Below is a small trained network, with its code and all its weights. Each question gives an input and a target symbol and asks what happens when units are switched off, that is, made to give their printed mean instead of their output.

import numpy as np


def w(rows, s, z=0):
    codes = np.array(rows[::2]) - 128.0
    scale = np.full(codes.shape[1], s)
    scale[-1] = z or s
    return codes * scale


def f(y):
    return np.maximum(y, 0)


def softmax(a):
    e = np.exp(a - a.max(-1, keepdims=True))
    return e / e.sum(-1, keepdims=True)


def log_softmax(a):
    a = a - a.max(-1, keepdims=True)
    return a - np.log(np.exp(a).sum(-1, keepdims=True))


def net(x, mask):
    ids = ['ΓΔΘΞΠΦαβεζηλμτψω'.index(c) for c in x.split()]
    T = len(ids)
    res = E[ids] + P[:T]
    u = 0
    for l in range(2):
        r = res
        for j in range(2):
            rows = slice(2 * j, 2 * j + 2)
            q, k, v = (r @ M[l][rows].T for M in (Q, K, V))
            z = softmax(np.where(np.tri(T) > 0, q @ k.T / 2**0.5, -1e9)) @ v
            o = O[l][rows]
            res = res + np.where(mask[u + j], z, o[:, -1]) @ o[:, :-1]
        u += 2
        y = f(res @ A[l][:, :-1].T + A[l][:, -1])
        res = res + np.where(mask[u : u + 8], y, B[l][:, -1]) @ B[l][:, :-1]
        u += 8
    return log_softmax(res[-1] @ U[:, :-1].T + U[:, -1])


Q, K, V, O, A, B = {}, {}, {}, {}, {}, {}
E = w([
[133,126,161],'Γ',
[47,231,98],'Δ',
[55,28,152],'Θ',
[68,106,130],'Ξ',
[115,123,67],'Π',
[58,90,129],'Φ',
[128,129,141],'α',
[130,168,216],'β',
[55,191,204],'ε',
[64,114,156],'ζ',
[102,33,35],'η',
[56,178,126],'λ',
[37,190,144],'μ',
[108,111,117],'τ',
[126,168,88],'ψ',
[250,105,160],'ω',
],0.017)
P = w([
[1,114,64],'0',
[20,111,73],'1',
[70,136,111],'2',
[67,119,98],'3',
[95,134,119],'4',
[78,111,96],'5',
[111,134,121],'6',
[102,113,104],'7',
[66,68,51],'8',
[85,102,97],'9',
[95,125,117],'10',
],0.007)
Q[0] = w([
[172,236,75],'L0H0',
[108,255,108],'L0H0',
[150,77,115],'L0H1',
[197,214,92],'L0H1',
],0.0097)
K[0] = w([
[11,159,159],'L0H0',
[111,230,92],'L0H0',
[131,75,180],'L0H1',
[222,254,98],'L0H1',
],0.0097)
V[0] = w([
[92,175,155],'L0H0',
[47,213,199],'L0H0',
[245,72,218],'L0H1',
[2,214,50],'L0H1',
],0.0071)
O[0] = w([
[126,126,122,139],'L0H0',
[2,148,98,152],'L0H0',
[93,187,189,2],'L0H1',
[127,49,88,250],'L0H1',
],0.0086,0.0092)
A[0] = w([
[202,111,111,29],'L0N0',
[120,79,69,160],'L0N1',
[165,13,129,255],'L0N2',
[34,164,85,62],'L0N3',
[62,76,126,15],'L0N4',
[115,239,199,187],'L0N5',
[251,154,90,156],'L0N6',
[79,61,179,216],'L0N7',
],0.011,0.0045)
B[0] = w([
[100,103,215,139],'L0N0',
[115,184,56,243],'L0N1',
[169,239,96,251],'L0N2',
[85,51,133,195],'L0N3',
[192,52,177,200],'L0N4',
[204,105,3,133],'L0N5',
[111,76,182,146],'L0N6',
[240,14,66,203],'L0N7',
],0.0068,0.017)
Q[1] = w([
[152,201,70],'L1H0',
[95,126,207],'L1H0',
[130,88,165],'L1H1',
[2,110,156],'L1H1',
],0.0075)
K[1] = w([
[64,242,152],'L1H0',
[198,65,77],'L1H0',
[171,95,204],'L1H1',
[176,2,157],'L1H1',
],0.0045)
V[1] = w([
[138,254,136],'L1H0',
[190,56,151],'L1H0',
[222,78,11],'L1H1',
[40,180,133],'L1H1',
],0.0098)
O[1] = w([
[157,122,75,73],'L1H0',
[248,119,104,149],'L1H0',
[141,135,88,253],'L1H1',
[161,152,140,89],'L1H1',
],0.011,0.04)
A[1] = w([
[111,139,117,209],'L1N0',
[65,199,115,51],'L1N1',
[245,201,122,54],'L1N2',
[71,124,63,79],'L1N3',
[143,94,82,127],'L1N4',
[141,90,203,134],'L1N5',
[116,116,86,102],'L1N6',
[87,124,171,2],'L1N7',
],0.012,0.0059)
B[1] = w([
[119,169,89,153],'L1N0',
[208,1,97,130],'L1N1',
[115,124,243,196],'L1N2',
[80,199,161,225],'L1N3',
[91,121,136,255],'L1N4',
[162,149,70,131],'L1N5',
[191,128,214,210],'L1N6',
[220,85,95,128],'L1N7',
],0.0094,0.024)
U = w([
[100,104,142,2],'Γ',
[6,186,211,29],'Δ',
[176,52,130,59],'Θ',
[128,115,63,166],'Ξ',
[121,227,50,14],'Π',
[164,105,57,165],'Φ',
[134,164,97,175],'α',
[126,86,116,74],'β',
[94,41,150,130],'ε',
[124,75,113,189],'ζ',
[172,217,127,185],'η',
[73,111,132,244],'λ',
[67,86,166,242],'μ',
[170,179,65,218],'τ',
[104,196,58,176],'ψ',
[156,124,199,151],'ω',
],0.011,0.0061)

Each question gives the input, a string of symbols that net reads in full, and the target symbol t.
The units are the heads (2 rows each of Q, K, V and O) and the neurons (one row each of A and B). Each row of codes is followed by its name. A weight is (code - 128) times the scale printed after its matrix; where a second scale follows, it is the last column's (O, A, B and U).
mask holds one flag per unit, layer by layer, with each layer's heads first. A switched-off unit (its flag False) gives its mean, the last column of its rows in O or B, instead of its output. The means were averaged over made-up inputs and are rounded, as every weight is.
A unit's drop is (log p(t) with every unit on - log p(t) with that unit switched off) / (log p(t) with every unit on - log p(t) with every unit switched off).
The circuit of an input: a set's keep is (log p(t) with only the set's units on - log p(t) with every unit switched off) / (log p(t) with every unit on - log p(t) with every unit switched off). Starting from the 12 units with the biggest drops (on a tie, the unit counted first), units are removed one at a time, each time the one whose removal leaves the highest keep (on an exact tie, the one counted first), for as long as the keep stays at least 0.8.
circuit, biggest first: the units of the circuit, biggest drop first
k most important neurons: the k neurons with the biggest drops, biggest first
top k neurons in layer l: the k neurons of layer l with the biggest drops, biggest first
heads that matter: for each layer, one digit per head in row order, 1 if its drop is at least 0.15 and else 0, layers parted by /
drop when u is switched off: that unit's drop, to one decimal
input ε Ξ η μ, target μ: circuit, biggest first : [L0N2; L0N3]
input η Δ Θ η, target η: heads that matter : 11 / 00
input ψ Δ ω τ τ ψ Θ, target Θ: circuit, biggest first : [L0N7]
input Θ Δ Θ Θ ω Θ, target ω: circuit, biggest first : [L1N2; L0H0; L0N2; L0N3]
input Ξ τ ψ, target ψ: heads that matter : 00 / 10
input τ Δ β α Ξ Δ Γ Θ Γ ω, target ω: top 2 neurons in layer 0 : [L0N3; L0N1]
input η Φ ζ τ Θ η Π, target Π: heads that matter : 00 / 10
input Δ Φ Φ Ξ η Ξ Δ Ξ Φ Θ μ, target μ: 3 most important neurons : [L0N2; L0N3; L0N4]
input β λ α ω μ τ Δ Δ, target Δ: circuit, biggest first : [L0H0; L1H0]
input Ξ Π Ξ ω ζ Ξ, target ω: heads that matter : 11 / 10
input Ξ Ξ Γ ζ η ζ ω ε η, target ω: heads that matter : 10 / 10
input Ξ ω ζ, target ω: 2 most important neurons : [L1N2; L0N2]
input Ξ Δ ω τ, target ω: top 2 neurons in layer 1 : [L1N2; L1N6]
input ψ Ξ α Φ Φ Θ, target Θ: heads that matter : 01 / 00
input ζ Φ λ Φ Φ Δ, target Δ: 2 most important neurons : [L1N3; L0N3]
input η Ξ η Ξ, target η: 3 most important neurons : [L0N2; L1N2; L0N3]
input μ τ Θ Φ Π, target Π: top 2 neurons in layer 0 : [L0N7; L0N1]
input Ξ ω Φ, target ω: 4 most important neurons : [L1N2; L0N2; L0N1; L0N3]
input Ξ Φ η, target η: heads that matter : 00 / 00
input ε ψ α Δ Ξ ε ε, target ε: 2 most important neurons : [L0N2; L1N3]
input Ξ η μ ζ Π Ξ ω ω ω ψ, target ψ: 3 most important neurons : [L1N2; L0N4; L0N7]
input λ ε Φ Ξ Δ α ε ε, target ε: drop when L1N7 is switched off : 0.0
input Θ Ξ Δ Π Ξ ω, target ω: drop when L1N2 is switched off : 0.5
